Each row has a hidden value. The values are split into ranges, and the tier after each row names the range that its value falls in. Each part has its own value, ranges and names.
[ 151   33 -126  131   -2  -84   93 -117   32    3   43   82   35  -26
  164    3   89  -16   -7   67  -13   -6   -2   91  -34   32   85   54
   -2 -186 -151   15   68   94   28   92    7   40 -146  -66    5    0
  -89  -44  -58  182   51  -78   -4   17  -14  -71   19  -60  -89 -138
  -22  206   -5   64  -93] : X
[ -53   -6  -78 -125  -68  117   45   67   33 -130  -16  291   60  -41
  220   25  247 -178   12  144 -350 -121  114  122  -27 -204  -42 -121
 -215  153   -4  -25  156 -200  167   -7  305    7  -63  125 -149 -147
  221   42  -72 -100  -85  174  137  141  -16   20   77   30  -66 -129
    5  247  -96   58  -63] : F
[  44   34  -51  -85   50  -32   82 -103  183  142   28  158    9   25
  123   61   33  -58    0  121 -121   45  -58   41 -160 -103  160    6
  -17 -158 -221 -101  151   23  168   -7   -8   29  -73  -42  -14  -45
 -178  -77   84   26  -11 -123   26  114  -96  -95  -77  -89  -13  -91
  -16  151 -126  118 -117] : E
[  77   11 -124  -59  -55  -84  -16   51   79 -170  110   60    5  -66
   83   28    7   41  106  105 -109 -112   35   74   60  -69   27  -79
  -27 -109  -37   71   51   95   42   -7   39   15 -109  -79   60   84
  -16 -153  -51   21 -114   95  -33  145  -68    9  -53   90 -128   -8
  -61    7  -25   52  -96] : E
[ -79   68 -163  -47  -41  107   -4   59   91  -76  -54  -22  -31  110
   48  -48  -85  117  -66   55   83 -290  -43  -35   -3  -67  103  113
   24 -255  -73  -66  107   61   67   85    4  -21   -5  -11    1  -51
 -122    3   52   99 -110  -45  -23   86   83   92  -27  -87   95  -81
  -64   45  -27  125   20] : E
[-269    0  121  -58  168  -44   22   18  -84 -153  -52   83   14   -4
  152   -8  -38   97   40  -93  -36  -49 -175 -130  -31   60   89  233
   44 -126 -274  -33  -23   79  162  148   36  -31  109  112   33   38
    0   25  212  302   20  -87  -32  -99   21  162 -260  -37    8 -129
   51  157   79  -43   -5] : L
[-153  -45   21   82  -30    9   33  -19 -146 -233  -59  -70  -61   78
   90   14  -80  143   -9    0   26   79  -20  -24    5  -12  -94  -43
   15  140   37   90  -97  -36 -144  -26  196  -83  -95  137   58   66
  249  -31  -57   71   73   17  -33  -46  -89 -104  -43   71  -89   78
  -61 -191   45 -124  -10] : L
[-217 -127  347  -28   89   85   41   17 -111  -15 -143  141 -157 -114
   29   16  -59  -11  133 -140  149  145   15  -21    5  -57   60  -56
  -10  235   63  -95  -83 -418   31  -26  136  283  143  -17  229  122
  104   43   55  -39   -5  -85    9  -95   67  101  -28  -83   51  121
  -73  -32  -73  144 -128] : P
[-210  -14  294  -92   80  -61  209   71  -55 -301  -39  108  -13  -76
  -18  101   97 -195  176   12  139  200  175  131 -153 -173   62  -95
 -131  230 -147 -221 -200 -379  -73 -136  140  197  -22 -185  374  313
  -80   81  207 -129  -35 -109  -52   90  110  -74   67   -4 -138  214
  131   22  -41   88  -70] : P
[ -58 -100 -105  384 -146 -156   57  131  177 -229  134 -236   79  213
   14   23  248   16  -73   38    8  436  -58  -19  136   94  -99  -71
 -101   73  225 -128 -189   85   82    8  -31  160  -81  105  -57  -36
  171 -241   51 -200   34 -139   35 -208   48 -213  165  -20  -92 -119
 -237  102  118  126  156] : U
[  66   76  -93  104   25  -48  -51   10    8   41  -15   51  -59  -74
   21   86   29   65 -138   85  -37 -291 -109   27 -144 -110  125   12
   82 -192  -33   90   20 -254  -21   94   57  137   18  -88   -3   10
 -104  182  101  -14 -136 -121 -160  154  194   18   74  -18  -43    3
  144  -19   26   18  -34] : E
[   7   39   -1  -54    5  -26    8  -35   59  -30  -28  104 -212 -115
  162  -18 -122   72  -94  -98   24 -268   27  -85  -68 -178   81  -18
  142  -76 -122   34  142 -113  -63  -28  -36   11  -84  -78   40   88
  -32   19 -113   54 -117  129   74   86  -74  116   93   86   -4  -83
  -18  -74 -224   99 -106] : T
[ -94   52 -178   -8  -94   27   -2   39   66  -84  -24   -7  -45   54
  102   17  -32  167  -52   32  -30 -276   37   35   59  -40   33   99
   21 -191   16   40   63    8   90    4    9  -71  -37  -55   -6  -33
  -39  -39  -36  200 -167   97   -5   19  -61  104  -94    6   37  -81
  -77   30  -95  -47  -38] : X
[ -80  -55 -128 -124  -67 -159  136   45  107 -251  -75   96 -108 -399
  157 -135 -237 -132  -13 -116 -218 -118   -2 -159   11 -211   90  -93
 -141  -32   86   21  324 -353  135  -97   59   89  -37   35  138   41
  -81  -65   11 -186 -189    1   91   60  142  106  -50  141   57 -203
   68   83 -221  210  -90] : C
[  99   80  -27  -47  103   70 -153 -161  -32   43  -19   96   39    5
  -25  132  120  -29  -91   81 -187  -52 -196 -240 -160 -181  125  -52
  182  -89 -134  -97   59 -237  117   45  111   96  -64  -12 -142   -5
 -128   90   77   -1 -195   15   70  287   67   12  252 -154 -111  -36
  127  -69 -185  -41   38] : E
[  31   68 -106  122  -61   13  154  -42 -122 -142  121   30  103    9
  169  -25  107   23   67  108  -11  -36  -34   91   16  100   42   76
  -13  -82 -126  -96   42   77   95   27    8    3 -187  -67   11   44
   -4   52  -69  126   80   19  -20   25   12   57  137   31 -104  -77
   -2  217    2  -53  -74] : T
[ -99   51  -72  -29  -48    2  147  -15 -136 -134   55   33  112   -1
  255   -9   -8  -14   51  -49  -41 -130   40  134   12   38   60  141
  -94  -11  -19  -74   97  -87  129   -6   96  -57 -130  -74   -1   11
   62  133  -18   86  -23   21  -96  -25  -75   32  -12   46  -26   29
   17  226 -104 -175 -131] : U
[-122  -46   79  117  124 -118   10   75   52  173   -1   56 -157  -22
   89   10  -14  133  -39  -74  -56   30 -140 -172   23    4   72   10
  141  -78  -13   90  -38  -88   81   64  -63   28   34  157 -138   -5
  105   18  100    0   22   36    9 -185   -8  147   30   84 -158 -235
 -105  -15  102   16   42] : L
[  33   12 -108  132   52 -234   -3  -28  100   69   29 -256  -76    8
   39  -74 -311  152 -107 -120   94   15   -7  -90    6  132  -25  154
  200 -170  -74   68  -20  -61  -92  -85  -85  -25   38 -102  -24   63
 -105  -58   57  132    4   22  -49  -15 -113    2 -218   36   16 -120
  -25 -112 -149  -89  -28] : P
[ 131   32  -30 -127   23  -33   90 -147 -110  -32    7  160  -38 -224
  212  -51  -99  -52   99 -102   10 -238   64  -41   17 -155   44  -39
  108   29  -87   66  137  -99  -82   -9   98  -17 -175  -93  157  206
  -69    6 -267   70  -28  225   71  121  -77   51   36  152  -96  -77
   20  -54 -245   56 -117] : X
[ -36 -131  -34   97  -94 -134  289   41  -67   -8    2   -7   16  -66
  156  -82 -150   77  145   14  116  -60  104  243  168  154  -24  -67
 -162   61  215   82  -34   66 -171  -78  127   57 -212   98  250  170
   83  -51  -33  -61   71   31 -116 -195  -80  -63  -53  298  -99  -90
 -222  -20  139   14   -9] : C
[  28   55   11   95   -8  -80  150 -110   29 -157   70   31  -38  -13
  204   13   78   19  -88  -22   64  -23  -88  -85 -183 -177  122   31
  118  -56 -234 -105   72   -2  -30   82 -105   35 -246 -129  194  124
 -128   30 -113   24   40 -135   15   40   22  -86  262    2  -48  -79
  102   73 -121  115  -58] : E
[  -5   -6   77   48  -31   32  -48   34  -95 -116   38  -21  174 -150
  176 -219 -111   35  107 -136  -38  -53   13  -92   70   64  -96   77
  112  179 -121   28  113 -131   45   15  124   51  -12   13   40   -4
   87   63 -130  202   49  206   36  169  -76  189  -77   53  114 -111
   28  225 -218 -148  -91] : U
[  62  112 -161   88  -35   -8   38  -66  110   67   20   65   87   78
  138   58   32   44    8   96   23  -59   53  160 -110    5   85  -11
   -5 -164 -115   43  -12  137   89   -6  -12  -47 -106  -56 -145   32
  -83  -12  -23   64  -32   11  -64   56 -170 -164  -22  -38  -37  -23
  -71  154  -41  -41 -180] : P
[  10 -163  157  -27  102  -52    8 -132  -88  -50   72   87   30  -19
  231  -30    9  -45   49  -17 -100  144   11   34   24   53   46  -55
  -11   73 -141  -69   89  -59  -51   79  228  205 -149   29  107  -22
  150 -126  -23   43   -8  -68   30  -31  -72  -35   95  -52  -60  -82
  -59  194  -42   -2 -123] : E
[ 134  -25  -61    8 -117   49   68  -16   52 -145  -53  -53  103  -14
   96  -10  -38  -24   85   94   57   38   45   37  -79   48  -29  -27
  -23  -25  -43  -48   61    9   -7  -41   69   96 -186   -2   46   14
  -13    0 -136  -73   -2  -90   69  107  -45 -125  226  -64   18  -45
  -45    7  -64  108  -20] : F
[  18  -71  -46  -36  -53 -156   52   64  -49 -209  154   52   11  -78
  168  -21   18   47   75  -63   22    9   15   87  138  -38   43  -51
  -14   43   50   24   30   65   13  112   69    9 -192  -66   79   78
  106 -121  -69  -39  -51    7  -40   -3   15  -44    8  138 -197   51
 -122   64   45   39  -67] : U
[  83  -42  -41  168   20  -35   21  -75    4   49  -11  -64  -33  199
   -3  -38   32   64 -116    3   23   21  -29  -52  -19  -77 -102  -86
   66   90  -11  -56 -151  -18 -241   45  147   66  -93   88   -1  117
  107  -11  -90  -93   34   72   51  -22 -104 -107  150   17  -58 -138
  -62 -156    4   85  106] : T
[-135 -174   99  202   13  -61  195   89   46  207 -123  -63 -305  129
  218  -82  -93  195 -109   74  116  155   51   41  107  121  -93 -157
   30  315  175    6  -45  -22 -218 -192   28   72   57  139  -27  126
  248 -231 -112  -55  228   30  105 -496 -237 -132 -164  161   47 -238
 -335 -180  -18  220  -24] : C
[  -4  -52   69  312   90  -23   78 -183 -101   77    9    0  -75  237
  120  -41  -48  219 -106  -42  147   -2   74  180  -16   47   15   47
   62  -17  -57   31 -163   59 -282   79  130   30 -171  -20  134   30
  147   87   26  215  102   13 -153  -47 -166  -57   65  -28  -64  -14
 -100   15   90 -137 -119] : L
[ 290 -135  -44   18 -139  -48  190  -50   -3  -42  173   61   79 -101
   75 -151  -21   53  158  111  -29  197  222  251  106  -48  -44 -114
   55  275   82 -232  118 -189   13 -198  115  105 -280 -338  245    7
   -9  -49 -173 -137    4  105  136  291  -78    5   92   54  -34   12
  -96    3 -241  115 -121] : U
[ -23   24   -5   94  -44  -93    5  168   -7 -221   -8   25   74 -205
   76  -96  -85   37  111  -25  156 -148  167  198   11   29   43   -9
  -48  -42  -43  147  -48 -163  -32   85   75  140   18 -166  134  106
  -47   77   52   89  -81  -33 -179  116  155   37  -94   15  -10   67
   55  248   83   -5 -201] : C
[  65 -189  135  114  171  -44  -90  -62  -16   74  -78  135 -189  146
   44  -34  -82  225  -84  -51  -64  134  -83  -44   23  -10  -62   41
   71   77   10   23 -109   -8  -42  179  101   34   82   69    1  -66
  163   -3   56  159   92    0   53    4 -131   73 -140 -146  -19 -123
  -82 -128   61  163  -34] : F
[-103    7 -174   -8   40  113  118 -147   52  156   -9    4  -77  246
  117 -139 -221  255 -162   26    1 -216 -220 -122  -24 -149  170   87
   90 -188  -39  -92  203  165    9  122   12 -128 -191  114   52 -113
  -71    8   20    1   32  -42  -45   29  -45   38   46   -8   62 -183
 -125  -63  -30   81  -30] : E
[ -59  -11  141  -33   58  -76  170   86  -65 -214   53  146 -102    0
    0  121  188  -57  107   93   11  204   49  -16  -96 -200    9 -129
   -1  194  -68 -217 -206 -258   69  -37  -16   32  -72 -168  142  280
  -38   58   25 -181   20   25   89   39   63    2  198   17 -254   39
  105  -94   -8  190   21] : F
[ -54  -60  -20  -51  113   43   40 -146   46 -167  -51  -81  -22  172
  180  -54  -58   69  -95   22   16  -33 -124 -177   28  -51  114  124
   64 -111 -115  -96  169  181  -75  101   66   53 -174   26  182  -51
  -90 -178   16  181    5  -91   45   10   18  -53  113 -134  -17 -177
  -93   -8 -119  133   -6] : U
[ -40  -98   61   72    3 -131  169   79   12 -142  -13  -16  -70  -23
  167  -69  -52   83  -22   -8   34  -47   46  121   89   35   -5   12
  -43  165   78  -22   33   16 -169 -122   80   90 -103  -19  182  103
   85  -38   91   28   26   31  -40  -58  -60  -13  -57  196  -61  -67
 -139  -62  -42   67  -15] : P
[  22  -85   41  229   37  -68    4  -80  -38 -128  133    8   89   85
  166  -40   77   78  -12   61 -128  316  -78   23   -4  142  -54   17
   19   91 -118  -77  -37   69  118   56   57   78  -70   16  -41  -69
  123  -94   14  116  128  -28   37   23 -100  -41    3  -84  -27 -109
  -30  223  -26  -40 -127] : T
[ 102 -103  -34   71 -250   26  111   47   41 -213  -21  -18  -73 -161
   -2  -65  -21  206  103  174  -54   36  173  161   46  -76  -79 -125
   55  167   97  -34   84 -264  -48 -232   88  149 -203 -242  300   -4
   86  -53 -204    5 -106   21  121  184  -31   73  118   39   43   24
  -54 -152 -135   58 -106] : T
[  46   87  -82   -2  -75  -53  103  -21   56   63  -17  146 -136 -166
  152   -3   11  139   16  -85  -13 -367   36   46    3 -164  132   86
  111 -179  -77   94  132  -78   21    6  -92   -8 -145 -170  103   76
  -43   97 -158  196 -131  101   -9    1  -91  192   34  113  -58 -101
  -26   19 -108   -3 -120] : X
[ 106  -24 -144  -17  -29  -78   63  -36  149  -98  -73  180  -71 -178
   89   21  -37   -9   48   66 -179  -84  -22  -42  -37 -154   81  -88
  -76 -162   26   38  123  -19  149  -34    4   40  -51   26   57   55
 -114  -88   -9  -49 -130  -10   81   89  -14    4  -50   18   -4 -187
  -18  -24  -62  258  -43] : E
[  62   80  -74  200   23   10   64  -61  -31  197   30   20   51  196
   54  -18  153  150  -58   67    0 -116  -16  102  -27  -31    9  123
  100  -40 -108  -24 -102  -39  -48  108   46  -20  -60 -112  -10   14
   -9  146  -46  236   78   53  -83    7  -97   35  -21  -66  -57 -106
   23  102   15 -112  -24] : U
[ -56  -62   31  -12  -97   18   -2   95 -134 -184  -39   17  -55  -44
  144    9   -4  171   55  -15  -24 -162  -39    2  149  105  -11   61
  -11   39   97  -23   58  -21   63   -5   28   50  -43  -23   45   73
  104  -15  -63  230 -112   57   12  -99 -107  182  -22   52   14   -8
 -111   -5  -70  -44   -8] : L
[ -16  -18   14 -136  -56   -6  118  -22  -60 -159   99  153  -18 -221
   71  -45   36  -10  228    8  -86   -6 -143  -33   86  -93   65   35
    5  -25 -144  -17  150    0  131   66   49   89  -99  -32  268   57
   20 -111 -143   92   65  -33   48   88   89  172  -85   90 -108   -4
  -27   39  -12  132  -87] : P
[ -93  -79  375   19   62   29   19   31 -199  -67  -34  312 -106 -266
   -3   19   87  -85  196  -41  140  216   86   72  -66  -62   33 -175
   11  281 -149 -145 -156 -477   82   29  129  294  173 -141  218  241
   -2   46   21   57   21  -58   65   58  133  129  -99  -89   26  162
   79  167  -57  173 -162] : P
[ -39   88 -201 -106  -56   43  -14  153  139   23   59    2   37  161
  -38  -39   20  150   54  149 -135  -83  -34  -17   19  -94  -10   59
   52 -137 -140  -10   37  107  155   32    9 -204  -32   20 -195  -99
   28  -20   13   65  -21  116   35  140 -105  117 -116  -12 -114  -94
  -67    1   51  -39   32] : L
[ -99  -71    3  258 -157  -93    6   93   29  179   17  -64  -40  -58
  246    0  -81  300  -36   99   73   -8   94  114  -47  199  -70 -190
  152   53   24  213  -92 -110    7  -28  -44   69  -63   29 -107   80
  122 -111 -252   15  -26   19   -4 -308 -213 -107    8  134  111 -173
 -112  139   25 -143 -171] : B
[  21   11   75  123 -117 -110  -38  225  -23  -51   83  -43   58 -214
   78 -144   -8  155   36  -96  -69  -80  -81  -71   -9   28  -85   43
  186  147 -121  102   49 -224   28   40  -25   71  -31  -26  -57    0
  167  188  -98   63   12   74   -9   87  -12  239   64  162  -16  -83
   82  113  -21 -160  -13] : C
[ -47   45 -145  -36  -57   -6  125  -23   19   -4   69   28  156   42
   75 -107  -55  195  106  105  -36  -37  -88   20   -2  -21   49   97
   84 -119 -202   39   77  195  103  115   26 -180 -221   22   84  -49
  -88  -29  -44  210   82    8  -20  128  -51   31 -113   49  -89 -121
  -25  114   72 -117  -43] : P
[-209  129 -144  143  -95 -123   65  128  159   60  -22  -36  -95  -33
   42   34   83  173  -93  -50  -26 -179  -96 -148  -42 -121   69   41
  128 -223  -76  125  -59  -84  108   60 -154  -66  -36   69 -121   58
   15   32  -21   66 -109   21    0 -202   12   96   30  126  -93 -226
  -23   52   94  -78   67] : B
[ 220 -109   48   -2  -13  -83   25  -25   75 -160   53  -32   76 -100
   85  -19   34  -19   61   77  -42   37   47   52  -43    1  -85   42
  105   61 -126  -31   38  -87  -93  -21  119  218 -125 -144  254   -3
  -38  -39 -115  -15   -3  -36  103  238   52  -21  131  -12  -17 -106
   58  -55 -126  156   11] : B
[ 102   -6 -132   24  -53  -16   99  -60   26   92   32  191    9  -41
   76  -39  109 -130  -81   41  -81 -217   -9  113  -13 -135   17  -63
 -110  -44  -36  -79   77 -122  -49  103  200  136  -59   63   52   17
  -34   32  -46  -85  -46   19   42  101  100    2   16   73   11 -151
   -9  146  -36  201   56] : B
[  64  -69  -53  -50  -12   99    3  -37  131  231 -112   33   -5   64
    4  -97 -174   45  -60   18  -75   -5  113  126  -57 -177  -21 -122
   10  263  180  -89   83 -377  -25 -191  259  122   45  -74  -54  -89
   81   75   -5 -307 -108   77   39  196 -138 -110  -72  -60  160   25
  -94 -146 -267   89 -160] : C
[  21 -146   -4 -215   30  -48   66 -164  132  -33  -69  223  -35 -211
  151  -70 -323 -200   82 -130  -42   63   -6  -23   -1  -72  122 -144
 -200  -53   36 -104  254    6  127  -74  151  147  -16  170  131   47
 -141 -240   88 -196 -124  -61  105  123  -76 -104 -209   32  166  -62
 -185   64 -247  347 -128] : L
[  29 -116   66  113  126  -86   42 -191   91   38  -58    1 -128   62
  132  -15 -126   80  -87  -67  141  194  -59 -129  -58    2  145  -22
  105 -132  -88  -82   22   53  -35   91  -59  147 -117  -12  113   51
 -134 -178   15   41   -2 -186   69 -116  -39 -130  129 -169   11 -170
 -125   17  -68  230  -88] : X
[-116   36   60   15  -70   -2  112   87  -97  -14   16  111  -87 -172
  -63  -23  140  -26  150  -21   40  -48   78   74  126 -174    9 -114
    5  194   50  -30  -87 -394  -41  -70  147  166   35 -132  196  205
   95    9  -75    6  -38  128   -6   -6  115  147  -88  130 -135   89
  -41  -11  -31   19  -50] : P
[  47   84  -94 -116  -32  142   36   13  -45 -382   13  305    7   -1
  186   29  403 -130   11   75 -214 -329   12  181   90 -192   87  143
 -200  -23 -147 -195  180  102  122   82  188  105  -20 -139   34  -46
  113   24    3  254 -129   68   71  168   71  182  -19  -84  -45    5
  -15  257  -97  203  -83] : P
[ -67  146 -357   22  -39  153  -85   -2  202  199 -109 -147   41  247
   75 -134 -123  191 -232  125 -217 -326  -83 -205  -17  -89  -19   73
  125 -167  -36   56  198   13   69  -43   62 -181   -1  148 -365 -201
  -10    2  -49  110  -99  250   77   85 -175   61  -38  -55  121 -353
  -69   14 -207 -130   10] : F
[  25 -114  -79    5   61 -147   83  -15  128  -14  -71   73 -154 -153
   56  -52 -186  -48  -47  -17 -147   12    1 -154   13 -209    2 -211
  -40   58  211   88   65 -261  -37  -71   99   73  -44  115   88   93
  -38  -91    1 -314  -75  119   82   50   58  -45   56  138  -97 -239
  -35 -192 -107  261    0] : B
[ 139  117 -135    1 -104   17  132  -81   12   78  -21  193 -122 -130
  111   66   57   68   47    2    1 -410  -41   82  -33 -135  109   51
   37 -219  -55   52   94   27   11   -1  -75   20 -146 -100   95  147
  -74  116 -201  110  -77   81   -7   31  -88  134   85  131  -56  -63
  -38  -73  -74  108  -71] : T
[-121   11  -77  -67   18    6  133   -5   63    9  -35   29 -133  168
   -4  110   87  108 -100  126 -145  -52 -161 -109 -120 -204   44   33
   58  -61  -71 -170  -23  -91   63  -47   26  -59  -48   45   13   34
    1   33   54 -130  -53  -75   88  -51  -18   16   66   15  -70 -127
   26 -247    1  123  149] : L
[  -4   15 -142  -69  -95    0  -30  -33   93 -177   24  -42  161   10
   43 -107    5  125  120   30  -28    6  -30  -66   98  -73   -8  -13
   90  -40 -165   31   54  256   19   63  109  -36 -164   27   82   30
    7 -266 -137  188  -69   58   89  108 -100  -64 -136    5  -23  -90
 -136   44  -26  -12  -25] : L
[ -48  -59  101  -93  117  -42   32  -66   16  -30   37    5    2   89
   81  -71   14   21   19  -19 -118  114  -57  -19   53  -48   34   60
   37  137 -174 -142   69  -15  -64  -24  164  123  -58  -57   85    3
  127 -107   86  114   21   13   30   48 -128   20  -98  -35  -86  -32
  -79   33 -110  -20  -97] : F
[  20   96  -92  -93  -59  139   -8  -39  105   71    6  166  131  203
   98  124  396  -16   26  203 -232  -93  -63   42  -95 -149   67   -7
  -47  -65 -225 -161   31   69  203  109   61   61 -107  -51 -146  -17
   -5  -42 -131  114 -128    2  107   -3 -189  -33  157 -185  -41 -122
   -7  243  -66   19  -62] : B
[  53   74  -49 -115  111    7  -35  -43 -106  110   31  168   40  -24
   -2   81  203   86   29  115 -257  -41 -178  -50    3  -75  114  160
  163  -49 -161  -59   77 -178  234   79   99  -40   -3 -133 -151 -104
  -28  125  115  272  -50   32   37  181   59  188 -102 -105 -235  -33
   92   27  -43 -147  -13] : P
[ -44   14   80  116  116  109  145 -162 -100   87  -46  101 -133  259
   93   94   86  108  -82   89   64  -22 -133   82 -102  -36  100  142
   11  -43  -94 -124  -46   44  -77   48   63   10  -72    1  113   -4
   35  133   92  179  177 -128  -94  -21  -59  -19   36  -99  -74   39
  -48  -94   31   46  -34] : U
[ 180 -132  -51   43   -9   72  134 -235   48   55  -10  118 -127   89
  109  148  -29  161   15  276  -13  124   69  115 -141  -79  100 -210
   97  -73   69 -115   12  -20   21 -144   39   84 -314 -109  135   16
  -76  -92 -143 -254  -87  -83  133   76 -107 -189  393  -86  -66  -75
 -115 -265  -69  229 -113] : L
[  51 -128  132  248   62    8    9 -222 -149  -78  121   46  210  199
  209   -2   28   30  -47  113  -35  406 -176   78 -134  259  -31  -84
  -57  199 -140 -267  -90  174  103   61  123  180  -88  101  -40   49
   33  -89   84   -5  150 -167    2   27 -194 -255   53 -136  144  -10
  -35  269  -77    8 -151] : F
[-127  169 -140  265 -130   16   -3   14  187  262 -111   25  -68  -33
   29   -8  102  229  -95   71 -149 -167  -22  -89 -106 -127   87  -90
  150 -178 -122  160   26 -164   78  -89  -73  -10  -45   73 -224  -21
   69   45  -53  202 -141   85    7 -123 -184   85   19   28   32 -244
  -50  137   -2 -230  -75] : E
[  14   44  -80   78  -63  -15   89 -101   91  -32  -31   63  -36   -3
  151  -38   24   -7  -48 -121  -76  -95    1  -12    1  -73   33  123
  -38  -97  -72  -61  120   -6   63  -25   -9   22  -85  -13   20  -20
   19   16  -70  178  -41   61   66    1 -160   81   -5  -16   55 -138
  -70  130 -196   24  -67] : C
[  -6  -11  -85   52 -142  -82   76   13   61  -66  -42   -7   47  -92
   36  -28    7  103   62  -46  -93 -143   -8  -16   32  -47  -48   36
    2  -75  -13   52   -6  -56    7   -8   42   47 -116   31  139   81
   16    3 -112  105 -129   53   41  -23 -104   94   -4  102   20 -164
  -17   -2  -23  -45   57] : C
[-273   77  265  102 -145   71  219   82 -165 -141 -106  173  -28 -228
  -38  128   39  -60  208  112  168  167   93   98 -292  -83   13 -254
  -78  203 -133  -53 -204 -475   33 -199   63   79  -44   39  219  314
  -27  215   43  -72   51 -112  -54   49   42  -42   96  111  -15  241
  152   37   31 -106  -64] : L
[  29  -80    3   32  113  -50  133  -92   19  132   76  125  -77  155
  197  -41  -70   37  -82  110   19   26   36  210  -65   66   82   32
  -42  -70 -186 -169   59   89  -34   30   97   36  -33  -37   23  -29
  -30  -59  123   41  108 -115  -24  -16  -92  -67 -163  -45   43 -100
  -82  159   -6  159 -105] : E
[-173  -39   28   24 -169   55    2  147  116  -42  -79 -114  -47  158
  180   58   35  167   23  156  162   11   45  214   12  207  -72  -44
  -52   70  -90   42  -45  246  -81  -84   54  113   71   64  -41   66
  193 -314 -137  159   45 -165   -2 -327 -275 -229 -281    6  180   61
 -290   41   32   54 -123] : C
[ 200  -53   -8   66 -139 -146 -136  -35   16   17  178   78   11 -303
  143    8  -66   70  124  -78  103 -177   32  136   56  102  -57 -108
  157 -126 -114  267  -15   60  -69  134   50  223  -68  -46  136  122
   42 -188 -330   69  -84   64  -12   92  -42    4  -79  188   22   11
  -95   77  -23   46 -150] : B
[ -59  -37  -38  -28   -7  -76   54   27   -5 -119  -20    6  -29  -46
   57 -155  -97    5  -77 -132 -190  -86   -5  -84   71 -137 -107   58
  -16  188    7  -88   82 -237  -46  -82  191   -1   32   35   47   17
  134   53   36   21  -48  191   87  118  -66  153 -177  121   46 -131
   26  -41 -207   -7   50] : B
[   5  -15    5  109   -9  -14   51  -78   73  -13  -66   46  -43  -34
  134  -62   26   50   12  -77 -133   53   -1 -158   12 -107   18   30
   47   -9  -37   -1   94 -121   80   -5  -13   24 -107    9   42  -19
   40  -15 -113  174  -10   85  108  -27 -143  101   87  -67  -10 -229
  -35   94 -159    5  -51] : E
[  74  119  -94   53  -28   67  -29 -190   -7  142  -64  238  -29  -13
   40  163  145  137  -97  130 -229  -54 -182 -128 -197  -90  102   26
  162 -177 -193  -64   77  -57  279  -24  -53 -126 -100   33 -225  -55
 -147  112   27  292 -116   50  158  185 -155   87   51  -92  -35 -122
   62   -2 -179 -119   18] : P
[ -17   93  -49   17  -71   67   15   17   49   -8   69   -3  104   21
   80  -71  -15   59   46   43   74  -75  -66   -3  -47  -31   40    6
  102  -21 -182  -26   72   97   32   10   28   -5  -94   21  -11   17
  -25  -16  -47   60   45   28  -21  162  -43  -14  -20   52   19    4
  -74   95  -74  -25  -51] : E
